Each row has a class, written after it.
[ 138  -12   42  285  116  -42 -361 -419  -88  -95 -296  204 -464 -185
 -769 -440  -34  -67  574   39 -131 -226  -30  -47 -289  172  241  -50
   71 -389  454   31 -617] : (47)
[ 167 -108 -213   90 -170  593 -285 -294  401   93 -349 -115   37   69
 -211  373  175 -254  224  -97  350   71 -633  252   86 -145    1 -293
   67  159  317  115 -232] : (18)
[  41  358  -53 -511  469 -239  -72 -264 -280  103 -171 -266 -204 -109
   32 -327 -116  -12   75   12  193   22 -113  228  226 -548  -65 -124
  201   66   24 -294  136] : (109)
[ 121 -180   16  169  140 -144  -87 -526  -63 -359  -77  376 -411 -422
 -531  -86  -62  -83  332   92    2 -430  127  175 -125   81  313  128
 -192   41  262  342 -287] : (114)
[ -68  280 -312 -426  408   83  116  150 -101   26  198  -80 -246  -70
 -117   72 -104  302  -68  146   81  227 -178  132 -177   21 -194  194
 -281 -157 -283 -537   30] : (2)
[-194  303 -169 -342  594  -48  -94  142 -327  158   59 -139 -114  162
  274  275 -433  870 -366  330  241 -143  421  215  -50  -77 -319  275
   72 -123 -350 -106 -349] : (175)
[  26  -96 -158   65  610 -182 -243  -28  -55   72 -147   29 -501  148
 -114 -288 -277  -32  164  -30  173 -122  -85  158   79  153  125  -60
  208 -218  305  101 -524] : (2)
[-237 -158  117 -272  129 -571  138  511 -300   20  409 -244   34    9
 -492 -484 -297   50  474  118    4  348  -38 -603   48  233  236  154
  232  -47 -366 -338   26] : (18)
[-192 -410  -63 -113  132 -312  124  167  130  -46  430  -23  -45  122
 -507 -133 -288  -72  634  -95   81  553 -173 -467 -200  -38  232 -203
  106  -47   59 -259  -56] : (2)
[ 256   19  -52  -42  299 -702 -243   98 -164 -160 -272 -224  229 -123
 -164   45  -38  107  -80 -105  211  215  178   38 -304  130  440  -38
   13  355 -400  -94 -628] : (18)
[ -44  -41 -142  164   46 -104  -48    4  176   -8   47   57  128 -137
 -183   45   24 -218  499 -236   25  -24 -279 -125 -303   35  433   72
   95  239  -63  -65 -515] : (106)
[ -48  237 -453 -339  287 -160 -321  393  -10  182  -81 -104 -192  -32
   -7  306  -73  199 -155  139  193  180 -182  378 -137    2 -238   18
 -265 -146 -113 -301  163] : (109)
[ -97   39 -661    3 -351  636  -10 -268  302  388 -399 -399 -139  152
  -35  264  -58 -412  230 -166  289 -135 -204   68   -8   11 -461 -317
  277   44  288 -187 -135] : (18)
[-185   -8   50  162  526   83 -103   76  -95 -121   79  237 -367 -122
 -325 -283  -63  -57  392  162  -70 -446  -64  241   85  153  -67  232
  357 -363  315  121 -570] : (47)
[-127  185  -36 -107  433  282 -271  182 -220  110 -305  -34 -137  136
  105   95 -186  524 -223  176  238  140 -101  273  -93  -53 -384   64
  -46 -234 -298 -117 -148] : (106)
[ 141 -321 -302  211 -113 -306 -209 -490  121 -304 -203  134 -187 -288
 -683  114 -215 -207  235  -22   26  -14  273   42 -249  253  590  -34
 -253  140  -13  438   20] : (106)
[ 142 -173 -575  -85 -276  354  -44 -499  255  269 -472 -325  -29   68
 -210  315 -181 -237   52  -79  197  -66   25  -66   34  -67 -395 -360
  273   81  126  -16 -364] : (175)
[ 132   34 -654   48   26  199 -272 -177   50  165 -276 -162 -188  -95
 -142  280  278 -263   84 -285  197  -64 -107  224  125  114  -91 -336
   19  116  -29  -14   -5] : (2)
[  83  449 -198   43  275 -143  -24  299   64  -54  170 -263 -309   43
 -303  244   19  395  -73  242  259 -312 -219  477 -160  321 -221 -123
 -150 -311  203 -121   21] : (114)
[  77   63 -656  -74 -106  312 -136 -266  328   64 -229 -278 -177  122
 -177  315  -57 -288  231 -193  435  254  -28  329  -83   69 -127 -296
    4  197   53   11    2] : (158)
[-307 -350  -51  -96  -25  -99  145  345   24   23  405 -112  394   14
  -38 -122 -287 -200  305  -10 -174  659  266 -352 -147  196  153  -53
  115  148 -288 -186 -186] : (175)
[  59   53 -384   12  123 -204  107 -409 -129 -239  182 -216 -398  109
 -639  157  -66   80  -55  110  -47 -561 -308  181 -288  772  131   85
   66   33   14 -229 -196] : (18)
[  -3   95 -716 -182  -37  316   24  -85   78  219   30 -363 -108  162
   42  253 -121 -124  -42 -236  214  -92   -7  187  306 -100 -189 -181
  317  184   -8   38  157] : (47)
[  84  200  269 -387  360 -279  -55  -87  -93   54 -212 -183  -50  -90
 -114 -363    3 -299  309 -131  165  -39  292  179  137 -899 -144 -211
  170  -10  442  -47 -260] : (47)
[ 375  100  237 -641  239 -818 -329 -120 -305  -78 -121 -233  -11   92
  -63 -303   -5 -153 -111  -68  107  196  134    3  363 -419  131 -237
  168  123    6 -139  268] : (18)
[-105   95   35 -547  246 -283  129 -261  -66  183  126 -267   -3  -57
 -197 -466 -277 -444  361 -160  -31 -259  552  -17   75 -613 -323 -105
  122  -49  480 -217  295] : (47)
[ -57  -20 -316 -469  327   49 -160  -85    3   73  -48    8 -157  105
 -157   63 -239  128   36  234  180  300 -170   55 -160 -118 -350 -149
  -74  -57  159 -360  -66] : (109)
[ 151  232 -225  -84   78  -67  194 -319  176 -219  353 -268  -78 -124
 -404  124   -1   71  282  188  -39 -370 -299  137 -142  537  -32 -120
  -49 -106  -54 -315   15] : (106)
[  -5  -56 -302   21  404  135  -26 -351   54   47   51   44 -338 -105
 -144 -211 -300 -260  120   83 -134 -285 -198  122  163  217 -157    9
  274 -133  296  158 -189] : (158)
[ 147  -76  -57  128  148 -470  -75  -22   54   91   69 -118   74   12
  212  -38 -235   26  221 -290   96    7  185 -137 -187  254  271  -91
  125  136 -174 -126 -553] : (114)
[ -95   50 -164 -275  154   34  112  179 -215   19 -114 -197  -27   76
  -60   16 -292  461 -228  308  136  200   60 -131 -160  -43 -366  -56
   39 -104 -234 -381 -202] : (106)
[ 161  -67 -339    2  659 -241 -163 -167  -82  -17 -164  248 -635  -10
 -315  112   72  -47   39 -114  232 -256   21  210  104  223  310  -76
  113 -190  260  190 -460] : (47)
[-226 -379   25   38  116  -32  155  114 -168  -88  107   83  138 -187
 -471 -487 -199 -129  635   30 -237  164 -120 -537  -99   15  -25 -173
  241  -71 -223 -176 -106] : (158)
[ -13 -115   -1  -54  461  -82  -48 -325  -62 -415   35  332 -361 -257
 -328 -166 -118  -90  316  209   98 -199  153  327  245  106  135  158
  166  -92   -3  229 -201] : (47)
[ -93  -57 -395 -224 -276  325   14 -295   60  -36 -174 -207 -150   56
  -91  308   65 -238  337 -113  267   48   59  210    8  228  -98  -91
  151  180 -201   29   -7] : (175)
[ -24   17 -376  551  446   29 -322  331  148  150 -154   97 -453   72
 -285  193   33   82   59  -98  218 -263 -223  311 -105  -28   65 -149
  394 -344  675  192 -658] : (158)
[ 210  184 -251  575  203    7 -332 -409    4 -174 -137  280 -642 -338
 -743  -97  117   21  316    9   23 -353  420  288  -96   67  354  -68
 -256 -288  408  445 -232] : (158)
[-446 -246  179 -233  382 -226  140  571 -349 -221  470   85  224    7
 -280 -471 -264   76  566  172  -90  382   74 -345   90  147  -41  124
  384   13 -578 -144  -11] : (175)
[ -63   37 -512 -185  -50  345  160 -154  149  122   94 -259 -287   16
 -330  342   84 -245  223 -161  431  139 -108  140   99  -32 -116 -100
   79  176  157 -107   -8] : (114)
[ 141  127 -240   -6   92  -44  -91   66   40  125 -182 -364   83   24
  -33 -226 -325  198  248  -25  116  153 -208 -140 -320   99   47  -21
  267   65 -116 -333 -807] : (158)
[ 140  130   25 -235   -2    2  270 -409   86 -137  350 -191 -372  170
 -348  -57  206 -195  260   98  -28 -127 -386   60 -201  422 -272 -138
 -122  -23  424 -316 -283] : (109)
[ 276 -190    3  144 -245 -129 -145 -578  -68 -290 -298   91 -346 -267
 -580  -44   -2   50  333   38   66 -351   -4   13 -140  168  307 -181
  -91  -60  250  285  -44] : (114)
[ 236 -251 -233  249  -71 -378  -87 -110  134  105 -124 -135   61  -27
  104  -65 -318  -49  -35 -390   -5   78 -153 -195 -107   37  324  -17
  173  233 -192  -12 -373] : (2)
[-231 -261 -200 -129  172 -381   -4  527 -310  -42  393  -96 -219 -178
 -527 -194 -227 -125  350   48 -299  180  101 -177  115  291  209   36
   23 -283 -355 -111  181] : (114)
[ 206  -92   47  314   -5 -176  139 -454  110 -103   -1   86 -457 -308
 -672  179  109  104  215 -102  182 -311  -28  -24 -233 -108  221  -78
 -271  -55  501  443  -38] : (158)
[  57  148  173 -521   66 -464  172 -242 -189 -130  317 -341   55 -184
 -196 -305 -275  -91  170   -1 -212 -143  775   83   47 -394   61   75
 -208   -1  -29  -53  323] : (47)
[-123 -270 -246  -16  -59 -253  -73  626  -38   35  137 -156   69  -76
 -251 -164 -254  -25  471  -51  -85  441 -556 -320  133  184  203 -215
  352  -95 -409  -14  125] : (47)
[  73  301    5 -256  565   21 -110  101 -220   33   57  -83 -154   -1
  123  -31 -200  736 -181  181  283  -41  146  269  -55 -133 -466   80
   46 -251  -23 -379 -251] : (47)
[ -14  105 -872  166 -324  687 -137 -442  414  256 -292 -310 -196   -7
 -375  624  -88 -233   72  -47  339 -113  -89  215  237 -171 -213 -202
  237   57  164  255   98] : (18)
[  43 -233 -237   98 -381  378 -197 -368  232  164 -331 -310 -104  325
   71  421   -4    9  104 -111  394  100  -28  143  -92  226 -255 -391
  105   60  202   36 -248] : (158)
[-271  235 -175 -265  625  122  -86    4  210  185    9  169 -264   50
  -31 -126 -137 -510  357  274  152  -61 -143  238   79   31 -203   -8
   50 -128  448  -58 -478] : (114)
[ 333  279  222 -605  367 -640  -77  -98 -144 -126   41 -139 -209 -249
 -163 -396  -72 -208  254 -108   87   80  303  152   89 -624   67   54
   70  -77  255 -298 -132] : (114)
[  -9   18 -271 -100  208 -457  -97  128 -226   64  -52 -147  -82  -42
  -31 -139 -160 -158  -60 -183   47  218  588    8   77  181  191    0
  -26  134 -385  111  -49] : (47)
[ 260  -64  -17  220  -81 -235   54 -747  -77 -275   44  235 -520  -20
 -468   -7  132  -13  -68 -104  -24 -218  252    3 -170  217  238 -144
  -83   -3  465  158 -102] : (47)
[-127  -37   14 -136  416  205  -48   65  120  154   94  177 -301  -98
 -290 -126  183 -482  670  -61  -15 -135 -224 -101  174 -107  148   59
  206 -316  489  149 -392] : (106)
[ 121  385  -65 -816  323 -618  -28 -204 -262   31  339 -366 -280 -239
   91 -150   -1 -279   93  -75  -90  162  480  164  233 -485  453   46
  150  -48  301 -404  134] : (106)
[ 180   79 -125  163 -131 -107 -111 -534  125 -100   -6  127 -509 -262
 -613  201  139  -85  150  -30   50 -186 -140  225 -275   74  248 -122
 -242  -87  651  267  158] : (175)
[ 119 -242   92  255  115 -273 -210 -360 -134 -381 -210  283 -348 -340
 -762  -55    2   83  213  106  177 -201  123  178 -171   82  401   30
  -95   84  342  615 -146] : (175)
[ 139   63 -586 -284 -288  -29   16 -197  -73   55 -269 -454 -115   63
   84    2 -144   17  -76  -71  286  -50  201   53  196  141 -136 -124
  348  124 -209 -241  230] : (109)
[ 111  -35 -456  166 -429  499  -15 -282  209  145 -462 -162 -108   64
   41   85   27 -220   52 -250  348  106  -43  147   46  -33 -385 -297
   84  193  -66 -236 -182] : (47)
[  23 -214 -332  214 -127 -409 -122  274   12  172 -240 -136  -19   57
  -97    4 -268  -60  -39 -216   52  458  413 -240 -182  106  220  -68
 -131   56 -442   16 -267] : (109)
[-298 -303 -164  157  -63 -274 -155  469 -111  109  224 -150  147  121
 -476 -289 -213 -173  452    5  -27  370   74 -488    5  341  -17 -195
  300  -21 -176 -171   -7] : (18)
[  54  360 -224 -193  -40 -130  214 -327  152 -372  651 -228 -290  -29
 -450  387  211   65   10  299   32 -131   96  464 -216  619 -163  184
 -281  -24   67 -339   84] : (109)
[ 178   16  -51  542   32 -153 -195 -252  -42 -197 -100  169 -591 -442
 -756  288  220  183   83   -6  150 -550   26  335  -43  125  354  159
  -77 -245  395  529 -152] : (114)
[ -57  118 -343 -327  246   92   87   80 -126  151  -64  -42 -527  -30
 -400  242 -143  313  124  137  195  115  -44  -11 -122 -205 -215   -2
 -212 -247 -106 -169 -215] : (175)
[ 191   35   48  472 -180 -245 -377 -266   19  -49  -62   62 -600 -323
 -522  -98  -59   17  156   87   33 -323  336  378   21  108  110    6
 -297 -256  516  408  -48] : (175)
[ 198 -104 -111  -22  199   66 -306 -115  132  -97 -324  115 -295   60
 -312  149    2   65  182  198  223 -339 -163  137   85 -162    8  -69
  291 -223  510  171 -710] : (106)
